The symbols move the elements like this.
k: Kez->Kig, Bos->Zum, Sov->Gov, Dig->Ful, Dit->Vid, Nep->Dum, Kub->Luz, Keb->Nim, Fiv->Lol, Bev->Nof, Dep->Zed, Fef->Vin, Giv->Lik, Pim->Seg, Vev->Ven, Zaf->Ret, Ful->Sop, Gis->Tez, Taf->Muz, Mas->Vor, Let->Tib, Rap->Bal, Roz->Tok, Ret->Rar, Zev->Fal, Zam->Dul, Ged->Mov, Bil->Tem, Reg->Vuf, Dum->Lon, Vut->Zol, Mov->Kug, Fal->Nuf, Seb->Tet, Boz->Vol, Guz->Pim, Vop->Mas, Dil->Bab, Lof->Sor, Rof->Sud, Gov->Ris, Ter->Zez, Vif->Reg, Tus->Bok, Nin->Rad, Mol->Vev, Rok->Zug, Lef->Bug, Dup->Fiv, Bag->Nid, Dul->Zis, Fel->Giv, Tem->Sis, Mav->Sil, Mag->Zam, Bep->Fes, Bug->Vir, Zez->Tik, Suv->Gis, Bok->Gim, Muz->Ter, Lon->Dap, Bam->Gal, Vid->Rab, Zas->Roz, Bop->Nad, Von->Kuz, Luz->Foz, Seg->Bir, Dab->Bag, Gof->Dil, Ril->Ges, Bab->Zaf, Ven->Par, Mos->Von, Sur->Let, Kom->Bod, Tez->Lof, Ran->Mav, Dap->Tud, Gar->Dig, Zis->Nep, Dol->Niz, Naf->Sur, Nim->Boz, Rab->Bep, Zel->Fot, Leg->Guz, Dun->Vut, Ris->Mos, Did->Keb, Mer->Laz, Laz->Bev, Pir->Tar, Nid->Bos, Zum->Vif, Vuf->Bam, Sop->Pir, Fes->Zas, Vor->Gop, Fos->Mal, Kug->Nog, Tet->Kub, Nof->Dit, Rad->Suv, Sor->Lef, Sis->Sov, Tik->Kog, Ges->Gir, Niz->Dab, Tok->Ril, Zug->Tus, Mal->Dep, Foz->Dol, Bal->Pek, Lik->Kov, Gir->Dun, Sil->Vop, Gim->Gof, Tar->Leg, Lol->Ran, Kov->Bil, Kig->Rap, Kog->Nin, Tud->Kez, Nog->Seb, Mil->Gar, Sud->Zev, Tov->Taf, Gop->Naf, Bir->Mag, Kuz->Kom, Gal->Zel, Zed->Did, Zol->Rof, Pek->Mol, Vol->Ged, Nad->Tov, Vir->Fos, Daz->Dup, Fot->Daz, Nuf->Tul, Tib->Mil, Vin->Mer, Bod->Bop, Tul->Fel, Rar->Fef, Par->Rok
v: Kez->Par, Bos->Fot, Sov->Bop, Dig->Seg, Dit->Ril, Nep->Bal, Kub->Bos, Keb->Seb, Fiv->Gop, Bev->Roz, Dep->Mov, Fef->Rab, Giv->Ris, Pim->Dum, Vev->Gof, Zaf->Nof, Ful->Bir, Gis->Mal, Taf->Suv, Mas->Gar, Let->Tar, Rap->Zug, Roz->Rof, Ret->Dit, Zev->Bil, Zam->Kez, Ged->Foz, Bil->Kuz, Reg->Fiv, Dum->Pek, Vut->Fel, Mov->Dol, Fal->Tem, Seb->Bag, Boz->Kub, Guz->Nep, Vop->Mil, Dil->Laz, Lof->Zed, Rof->Lik, Gov->Nad, Ter->Tez, Vif->Dup, Tus->Rar, Nin->Bug, Mol->Gim, Rok->Zaf, Lef->Keb, Dup->Vor, Bag->Gal, Dul->Kig, Fel->Gov, Tem->Kom, Mav->Let, Mag->Tud, Bep->Dun, Bug->Nim, Zez->Lof, Suv->Fos, Bok->Fef, Muz->Gis, Lon->Mol, Bam->Ran, Vid->Ges, Zas->Zol, Bop->Kog, Von->Muz, Luz->Zum, Seg->Lon, Dab->Bam, Gof->Mer, Ril->Zev, Bab->Bev, Ven->Dil, Mos->Taf, Sur->Pir, Kom->Zez, Tez->Dep, Ran->Sur, Dap->Vev, Gar->Pim, Zis->Rap, Dol->Reg, Naf->Sop, Nim->Tet, Rab->Gir, Zel->Sil, Leg->Zis, Dun->Tul, Ris->Tov, Did->Nog, Mer->Fes, Laz->Zas, Pir->Zam, Nid->Zel, Zum->Daz, Vuf->Lol, Sop->Mag, Fes->Vut, Vor->Dig, Fos->Vol, Kug->Niz, Tet->Nid, Nof->Tok, Rad->Vir, Sor->Did, Sis->Bod, Tik->Sor, Ges->Fal, Niz->Vuf, Tok->Sud, Zug->Ret, Mal->Ged, Foz->Vif, Bal->Tus, Lik->Mos, Gir->Nuf, Sil->Tib, Gim->Vin, Tar->Dul, Lol->Naf, Kov->Von, Kig->Rok, Kog->Lef, Tud->Ven, Nog->Dab, Mil->Guz, Sud->Kov, Tov->Rad, Gop->Ful, Bir->Dap, Kuz->Ter, Gal->Mav, Zed->Kug, Zol->Giv, Pek->Bok, Vol->Luz, Nad->Nin, Vir->Boz, Daz->Mas, Fot->Vop, Nuf->Sis, Tib->Leg, Vin->Bep, Bod->Tik, Tul->Sov, Rar->Vid, Par->Bab
o: Kez->Dum, Bos->Niz, Sov->Kov, Dig->Let, Dit->Mer, Nep->Mag, Kub->Kug, Keb->Mal, Fiv->Zel, Bev->Fef, Dep->Bug, Fef->Bab, Giv->Fal, Pim->Pir, Vev->Rap, Zaf->Gim, Ful->Tib, Gis->Kog, Taf->Bod, Mas->Ran, Let->Vor, Rap->Dap, Roz->Rab, Ret->Gof, Zev->Vut, Zam->Pim, Ged->Keb, Bil->Fel, Reg->Nid, Dum->Zam, Vut->Ril, Mov->Nim, Fal->Zol, Seb->Ged, Boz->Zed, Guz->Sop, Vop->Lol, Dil->Tus, Lof->Rad, Rof->Gir, Gov->Bil, Ter->Nad, Vif->Bag, Tus->Ven, Nin->Ter, Mol->Kig, Rok->Mol, Lef->Gis, Dup->Gal, Bag->Foz, Dul->Seg, Fel->Zev, Tem->Giv, Mav->Dup, Mag->Guz, Bep->Nof, Bug->Tez, Zez->Tov, Suv->Tik, Bok->Par, Muz->Bop, Lon->Dul, Bam->Zum, Vid->Laz, Zas->Vid, Bop->Von, Von->Sov, Luz->Nog, Seg->Tar, Dab->Luz, Gof->Zug, Ril->Fes, Bab->Bok, Ven->Bal, Mos->Sis, Sur->Mas, Kom->Ris, Tez->Nin, Ran->Daz, Dap->Zis, Gar->Sur, Zis->Bir, Dol->Tet, Naf->Vop, Nim->Dep, Rab->Bev, Zel->Reg, Leg->Ful, Dun->Tok, Ris->Tem, Did->Fos, Mer->Ret, Laz->Rar, Pir->Gar, Nid->Dol, Zum->Dab, Vuf->Bos, Sop->Mil, Fes->Dit, Vor->Mav, Fos->Sor, Kug->Boz, Tet->Mov, Nof->Vin, Rad->Zez, Sor->Suv, Sis->Lik, Tik->Taf, Ges->Zas, Niz->Kub, Tok->Bep, Zug->Vev, Mal->Lef, Foz->Seb, Bal->Tud, Lik->Nuf, Gir->Roz, Sil->Fiv, Gim->Rok, Tar->Dig, Lol->Fot, Kov->Tul, Kig->Lon, Kog->Muz, Tud->Nep, Nog->Vol, Mil->Naf, Sud->Dun, Tov->Kom, Gop->Sil, Bir->Leg, Kuz->Gov, Gal->Vif, Zed->Vir, Zol->Ges, Pek->Kez, Vol->Did, Nad->Kuz, Vir->Lof, Daz->Bam, Fot->Vuf, Nuf->Rof, Tib->Gop, Vin->Zaf, Bod->Mos, Tul->Sud, Rar->Dil, Par->Pek
i: Kez->Nep, Bos->Dol, Sov->Lik, Dig->Sur, Dit->Vin, Nep->Bir, Kub->Mov, Keb->Fos, Fiv->Gal, Bev->Rar, Dep->Lef, Fef->Dil, Giv->Zev, Pim->Sop, Vev->Kig, Zaf->Bok, Ful->Let, Gis->Tik, Taf->Kom, Mas->Lol, Let->Mas, Rap->Lon, Roz->Vid, Ret->Gim, Zev->Dun, Zam->Guz, Ged->Did, Bil->Tul, Reg->Bag, Dum->Mag, Vut->Tok, Mov->Keb, Fal->Vut, Seb->Vol, Boz->Dep, Guz->Ful, Vop->Fiv, Dil->Zug, Lof->Nin, Rof->Ges, Gov->Kov, Ter->Bop, Vif->Dab, Tus->Vev, Nin->Muz, Mol->Kez, Rok->Pek, Lef->Suv, Dup->Bam, Bag->Luz, Dul->Pim, Fel->Sud, Tem->Fel, Mav->Daz, Mag->Leg, Bep->Bev, Bug->Gis, Zez->Nad, Suv->Zez, Bok->Ven, Muz->Bod, Lon->Zam, Bam->Bos, Vid->Mer, Zas->Dit, Bop->Mos, Von->Sis, Luz->Kug, Seg->Pir, Dab->Kub, Gof->Rok, Ril->Bep, Bab->Tus, Ven->Rap, Mos->Tem, Sur->Vop, Kom->Gov, Tez->Kog, Ran->Fot, Dap->Dul, Gar->Naf, Zis->Seg, Dol->Seb, Naf->Sil, Nim->Mal, Rab->Laz, Zel->Vif, Leg->Dig, Dun->Roz, Ris->Bil, Did->Vir, Mer->Zaf, Laz->Ret, Pir->Mil, Nid->Foz, Zum->Niz, Vuf->Nid, Sop->Tib, Fes->Nof, Vor->Ran, Fos->Lof, Kug->Nim, Tet->Ged, Nof->Fef, Rad->Ter, Sor->Rad, Sis->Giv, Tik->Tov, Ges->Fes, Niz->Tet, Tok->Rab, Zug->Mol, Mal->Sor, Foz->Nog, Bal->Dap, Lik->Fal, Gir->Zas, Sil->Dup, Gim->Par, Tar->Gar, Lol->Zel, Kov->Nuf, Kig->Dum, Kog->Taf, Tud->Zis, Nog->Boz, Mil->Gop, Sud->Gir, Tov->Kuz, Gop->Mav, Bir->Tar, Kuz->Sov, Gal->Zum, Zed->Bug, Zol->Ril, Pek->Tud, Vol->Zed, Nad->Von, Vir->Tez, Daz->Vuf, Fot->Reg, Nuf->Zol, Tib->Vor, Vin->Bab, Bod->Ris, Tul->Rof, Rar->Gof, Par->Bal
h: Kez->Zam, Bos->Kub, Sov->Tul, Dig->Vor, Dit->Ret, Nep->Guz, Kub->Boz, Keb->Lef, Fiv->Reg, Bev->Bab, Dep->Tez, Fef->Bok, Giv->Zol, Pim->Gar, Vev->Dap, Zaf->Rok, Ful->Gop, Gis->Muz, Taf->Mos, Mas->Daz, Let->Mav, Rap->Zis, Roz->Bev, Ret->Zug, Zev->Ril, Zam->Pir, Ged->Mal, Bil->Zev, Reg->Dol, Dum->Pim, Vut->Fes, Mov->Dep, Fal->Ges, Seb->Keb, Boz->Vir, Guz->Mil, Vop->Fot, Dil->Ven, Lof->Zez, Rof->Roz, Gov->Fel, Ter->Kuz, Vif->Foz, Tus->Bal, Nin->Nad, Mol->Lon, Rok->Kig, Lef->Kog, Dup->Vif, Bag->Seb, Dul->Tar, Fel->Vut, Tem->Fal, Mav->Gal, Mag->Sop, Bep->Vin, Bug->Nin, Zez->Kom, Suv->Taf, Bok->Pek, Muz->Von, Lon->Seg, Bam->Dab, Vid->Rar, Zas->Laz, Bop->Sov, Von->Kov, Luz->Vol, Seg->Dig, Dab->Nog, Gof->Vev, Ril->Dit, Bab->Par, Ven->Tud, Mos->Lik, Sur->Ran, Kom->Tem, Tez->Ter, Ran->Bam, Dap->Bir, Gar->Mas, Zis->Leg, Dol->Mov, Naf->Lol, Nim->Bug, Rab->Fef, Zel->Nid, Leg->Tib, Dun->Bep, Ris->Giv, Did->Sor, Mer->Gof, Laz->Dil, Pir->Sur, Nid->Tet, Zum->Luz, Vuf->Niz, Sop->Naf, Fes->Mer, Vor->Dup, Fos->Suv, Kug->Zed, Tet->Nim, Nof->Zaf, Rad->Tov, Sor->Tik, Sis->Nuf, Tik->Bod, Ges->Vid, Niz->Kug, Tok->Nof, Zug->Rap, Mal->Gis, Foz->Ged, Bal->Nep, Lik->Rof, Gir->Rab, Sil->Zel, Gim->Mol, Tar->Let, Lol->Vuf, Kov->Sud, Kig->Dul, Kog->Bop, Tud->Mag, Nog->Did, Mil->Vop, Sud->Tok, Tov->Ris, Gop->Fiv, Bir->Ful, Kuz->Bil, Gal->Bag, Zed->Lof, Zol->Zas, Pek->Dum, Vol->Fos, Nad->Gov, Vir->Rad, Daz->Zum, Fot->Bos, Nuf->Gir, Tib->Sil, Vin->Gim, Bod->Sis, Tul->Dun, Rar->Tus, Par->Kez

In the rows, 480 stands for zero.

The rows follow the links: the fewer symbols apart two elements are, the more alike their rows tend to be.

Each row is also shifted at random along 8 hidden directions that mean nothing.

Name the element of each row.
543,632,377,679,540,581,458,466,540,481,596,397,451,507,429,318,533,455,559,486,414,345,451,702,338,479,365,607,518,572,339,404,569,539,404,457,505,535,450,323,675,607,347,485; element Mag
338,650,333,494,441,560,600,536,443,382,381,438,449,384,535,475,530,324,443,447,471,308,403,325,507,473,496,502,367,493,592,414,529,541,333,600,448,505,677,495,464,496,357,531; element Gar
340,589,503,562,482,409,533,476,392,438,360,469,92,451,632,606,534,480,424,554,508,495,589,370,379,540,580,412,439,502,679,554,309,462,557,736,415,497,553,589,362,209,458,578; element Vir
542,442,565,457,433,402,483,450,485,477,454,420,580,494,401,587,451,539,447,372,432,601,449,473,435,483,435,488,614,547,499,443,568,475,476,445,487,489,512,418,436,554,556,476; element Vin
585,404,587,395,440,378,381,462,526,468,541,451,465,499,460,566,422,492,534,397,414,557,472,541,460,408,484,510,463,491,356,396,440,429,560,465,355,565,447,478,483,378,625,494; element Bep
554,422,517,440,608,652,583,439,519,666,388,572,499,521,437,209,462,540,381,562,531,586,548,372,469,528,486,435,599,467,695,624,456,391,540,430,655,427,241,559,397,573,440,495; element Suv
681,321,596,340,506,445,407,496,498,514,512,474,686,521,438,479,394,506,523,351,488,535,478,414,537,428,474,547,553,460,390,393,517,443,576,462,499,522,382,469,416,575,615,531; element Rab
562,432,573,504,381,414,439,438,443,390,485,474,534,474,405,562,356,557,441,421,328,604,471,673,386,437,545,465,411,465,443,432,542,459,451,422,332,478,457,445,496,302,586,328; element Gir
336,519,443,567,565,527,394,484,364,369,570,390,588,494,511,394,429,385,622,314,473,355,480,466,451,497,509,594,535,535,361,369,484,560,594,665,517,518,418,365,456,568,454,615; element Dum
607,422,479,459,548,427,454,535,242,359,483,523,307,419,647,597,470,426,574,491,551,308,520,317,495,473,614,418,370,419,484,512,376,406,536,759,465,513,645,583,365,269,426,599; element Sor
696,435,576,451,523,457,542,531,481,536,397,542,460,457,452,524,474,536,410,498,492,459,469,504,404,484,494,423,528,461,547,489,575,379,401,520,459,556,547,473,482,477,537,460; element Kov
399,570,377,647,381,388,443,549,412,354,472,432,397,466,585,662,572,478,495,560,526,372,471,516,481,490,480,496,362,468,421,445,460,609,418,602,402,452,677,479,541,383,416,440; element Fot
428,430,580,442,582,403,545,547,324,386,444,508,497,440,501,615,465,444,446,387,386,406,460,469,398,493,612,418,474,447,485,409,589,423,376,571,389,535,643,473,317,432,527,479; element Rof
477,601,460,453,452,435,474,415,543,419,490,378,384,511,432,519,439,404,470,362,345,493,471,509,404,413,472,589,433,559,495,386,474,480,536,468,433,544,433,452,471,444,452,508; element Vev
622,484,371,512,441,431,396,465,482,438,517,474,378,535,565,544,566,472,508,618,519,443,468,451,545,382,450,502,320,456,409,490,363,511,519,476,464,473,484,631,510,350,367,447; element Bag
367,502,472,436,585,508,428,400,522,490,715,427,442,445,397,394,531,401,660,401,334,446,416,622,442,457,407,482,554,558,198,435,507,430,392,282,433,557,536,388,543,567,452,531; element Zug
610,665,400,446,221,571,495,400,621,433,365,357,329,406,485,392,393,394,479,378,463,549,441,335,461,387,402,608,366,575,663,417,344,490,582,652,375,577,414,516,597,286,506,593; element Lon
420,553,389,462,339,439,416,460,630,501,445,450,334,512,569,537,573,426,484,576,576,507,460,393,586,408,393,499,376,497,503,469,301,542,585,535,391,524,446,594,576,373,498,533; element Lol
684,498,482,451,448,411,590,552,529,571,399,537,333,420,502,638,548,561,394,617,582,431,524,447,513,540,455,434,472,426,587,599,510,429,366,419,580,424,685,502,518,520,429,435; element Fos
504,472,500,511,509,451,481,539,440,510,440,497,346,490,604,519,497,514,470,559,571,455,609,367,504,528,541,510,442,427,557,532,371,498,577,605,546,434,470,549,402,432,457,547; element Keb
521,381,588,398,570,483,472,544,426,454,544,494,589,445,471,460,418,460,546,375,396,449,484,494,463,464,556,504,480,438,354,379,558,424,429,460,408,538,520,442,394,507,579,507; element Ril
341,510,455,558,636,470,513,537,498,554,510,500,408,572,558,471,593,497,438,611,494,425,595,499,492,529,517,530,455,428,450,509,465,548,476,382,588,391,433,523,395,595,366,450; element Kub
423,597,375,548,607,408,465,484,507,438,423,435,462,653,516,543,567,378,381,488,475,340,470,473,460,402,481,606,421,519,528,377,487,559,599,547,556,525,353,516,425,580,331,491; element Mil
233,509,422,714,544,488,464,463,476,525,482,457,551,601,489,437,608,569,426,616,516,539,518,595,443,560,422,464,587,515,460,532,502,630,478,409,570,363,365,453,479,607,383,389; element Vuf
404,514,504,387,644,262,374,429,516,443,496,405,421,690,491,685,499,370,447,327,429,441,507,434,477,378,501,616,523,552,458,349,420,477,778,536,552,585,307,504,324,583,449,597; element Pek
895,481,563,420,291,386,483,489,536,402,301,426,488,514,457,631,320,534,313,388,383,593,494,448,410,350,531,612,315,473,667,362,499,449,573,588,374,542,393,549,446,280,575,409; element Roz
358,388,590,358,523,444,559,498,372,455,403,538,564,428,457,566,457,472,425,400,437,518,427,382,483,500,571,338,555,462,560,481,561,409,389,498,421,502,598,497,315,471,580,486; element Sud
396,473,336,506,416,550,341,387,381,326,555,463,597,499,498,381,431,370,605,423,501,443,374,443,564,382,477,482,381,508,390,443,383,543,600,592,429,492,369,531,527,358,424,500; element Dig
317,462,370,403,481,482,401,467,484,429,561,499,588,499,503,471,526,362,563,471,546,388,396,429,645,415,456,462,422,456,352,457,437,527,516,446,486,493,477,513,516,543,448,513; element Let
385,457,549,483,626,439,558,501,442,553,454,574,412,517,450,519,491,536,381,551,465,464,555,593,424,560,566,391,534,422,551,587,546,418,446,382,569,420,463,453,410,534,444,395; element Tik
450,331,631,552,633,333,434,552,292,451,445,557,646,581,472,632,407,581,419,431,524,450,553,598,413,558,618,424,595,417,480,474,591,477,584,601,553,438,421,392,350,554,561,423; element Gov
410,530,434,658,440,453,479,541,455,454,573,474,408,447,512,535,504,576,487,630,435,445,583,716,440,572,519,503,351,399,364,534,514,569,339,348,470,329,580,413,568,429,402,310; element Nog
489,436,572,390,542,539,551,449,556,595,489,550,450,436,403,378,522,503,473,500,410,552,428,534,419,481,454,361,574,501,466,512,526,360,355,351,404,561,496,487,491,486,559,464; element Fal
635,490,485,536,499,481,485,544,500,536,456,485,352,513,580,473,488,535,459,587,553,453,613,442,480,506,511,571,403,419,532,518,399,498,554,550,554,430,428,537,468,443,437,505; element Nim
807,312,578,339,458,378,361,514,425,423,517,460,694,499,461,611,387,498,554,321,508,475,441,382,560,399,480,545,505,461,356,367,527,429,575,530,499,536,511,469,426,539,596,532; element Nof
425,526,383,699,515,560,439,467,423,450,544,452,468,532,535,367,556,518,506,614,465,462,514,584,422,497,459,508,424,491,399,501,459,594,438,463,487,404,414,507,520,438,348,402; element Bos
594,579,466,590,443,423,590,603,519,515,385,468,361,483,538,611,501,572,331,618,501,429,619,543,439,565,521,576,368,400,605,516,546,548,389,437,563,357,578,462,489,504,388,369; element Ged
460,461,485,573,584,632,529,497,464,603,609,551,387,391,480,264,544,553,586,625,505,452,538,591,427,604,454,394,561,455,380,623,488,434,327,371,536,423,534,422,571,527,431,470; element Bug
383,359,558,442,734,463,554,609,251,461,510,596,602,457,512,528,448,467,487,461,515,291,537,479,502,593,663,396,528,348,440,530,630,429,386,493,613,401,615,405,310,637,436,466; element Zez
313,551,442,628,434,457,499,517,414,417,448,457,361,481,579,549,487,522,420,574,457,496,595,523,453,551,575,507,352,423,548,519,428,578,473,510,463,347,496,510,426,347,417,403; element Seb
553,401,598,507,406,358,444,462,487,514,417,555,500,546,408,601,362,630,367,511,493,607,529,684,425,507,533,409,495,432,556,549,502,442,567,459,468,424,365,429,528,384,604,327; element Von
654,563,559,525,408,387,514,517,531,414,440,419,358,460,452,624,427,524,394,443,299,500,506,672,303,447,530,559,352,483,482,366,572,457,376,466,304,549,558,427,516,327,541,375; element Tok
477,484,375,405,310,386,467,471,525,420,331,489,678,551,453,652,448,460,328,458,580,511,408,361,663,405,455,510,402,445,634,483,489,574,570,459,553,392,435,542,483,540,459,382; element Naf

Start, symbols taken left to right, then the element you end at.
Answers are names.
508,313,608,371,523,419,455,472,413,514,413,574,559,509,467,537,441,522,451,442,566,553,464,397,508,473,530,343,602,460,548,522,459,389,584,579,483,527,428,530,385,453,616,515
v o i k -> Bil
197,556,620,605,599,373,537,540,426,446,476,393,398,503,493,609,517,501,441,373,341,489,558,588,282,583,557,513,605,540,462,369,583,528,417,542,391,522,574,343,343,529,553,517
h o h h k o -> Nep
497,428,424,490,391,551,499,465,433,474,318,489,632,534,522,412,410,538,344,532,557,624,554,274,589,481,536,518,406,430,727,559,403,570,617,524,599,310,274,632,337,440,430,420
i i h h v -> Bug
507,467,493,489,469,490,428,335,488,469,519,409,611,541,348,418,424,514,478,376,361,639,427,548,409,440,414,504,595,591,466,462,523,475,543,365,510,473,311,432,456,527,477,444
o o o k h -> Zis
603,585,485,594,669,492,520,524,438,505,543,505,90,466,590,454,571,455,523,617,421,296,572,587,305,491,542,482,391,475,424,494,425,382,413,571,441,579,573,517,495,333,341,538
o k h h o h k -> Nuf
305,447,475,627,514,577,425,518,328,431,528,474,491,472,607,336,420,513,563,518,510,487,630,462,481,567,599,522,402,416,449,516,376,576,574,605,492,352,356,499,396,370,458,504
i k o o v -> Nim
570,441,518,438,522,497,396,381,530,505,611,419,465,498,418,394,497,465,614,395,403,561,430,496,430,426,386,495,590,593,319,429,443,409,522,425,431,593,421,465,503,483,527,569
v i o k i -> Gim
507,537,379,419,294,440,495,524,615,482,399,478,502,459,509,591,526,446,418,540,580,455,422,397,637,424,412,508,361,442,540,474,454,558,452,447,469,454,569,526,592,506,480,440
h k i i v -> Gal
712,514,475,564,644,639,548,512,546,642,525,519,292,472,500,243,553,532,504,648,494,409,577,552,377,528,439,510,514,471,466,563,474,399,404,431,578,506,427,489,549,533,363,518
o o h i o h -> Nuf
241,523,405,525,400,462,496,518,528,495,460,478,498,452,538,543,596,473,475,559,586,473,450,424,586,534,417,439,486,471,476,509,457,595,410,455,475,421,600,478,535,554,482,474
v i h h h k -> Seb
755,353,569,240,486,436,556,511,491,536,356,573,556,442,444,580,479,482,389,449,540,488,396,285,555,416,486,376,527,443,596,503,547,324,429,488,495,566,598,581,403,515,564,505
k i o k h i -> Nof
346,432,621,479,456,491,513,426,544,553,382,456,619,543,384,399,378,578,362,386,389,737,527,514,401,514,500,500,611,522,624,459,512,501,572,420,457,441,227,443,363,511,637,433
h k k o o -> Zaf
247,616,384,524,394,671,589,420,564,540,437,433,531,382,401,264,510,433,487,449,494,532,392,412,478,557,350,452,622,585,597,521,521,538,359,443,513,467,486,390,578,619,445,539
i h h k v o -> Gop
265,450,402,505,453,471,288,451,492,431,610,467,437,521,595,426,539,399,656,511,578,449,462,439,606,416,454,484,400,480,290,444,258,562,643,586,376,525,386,563,543,361,513,585
h k i o k o -> Foz
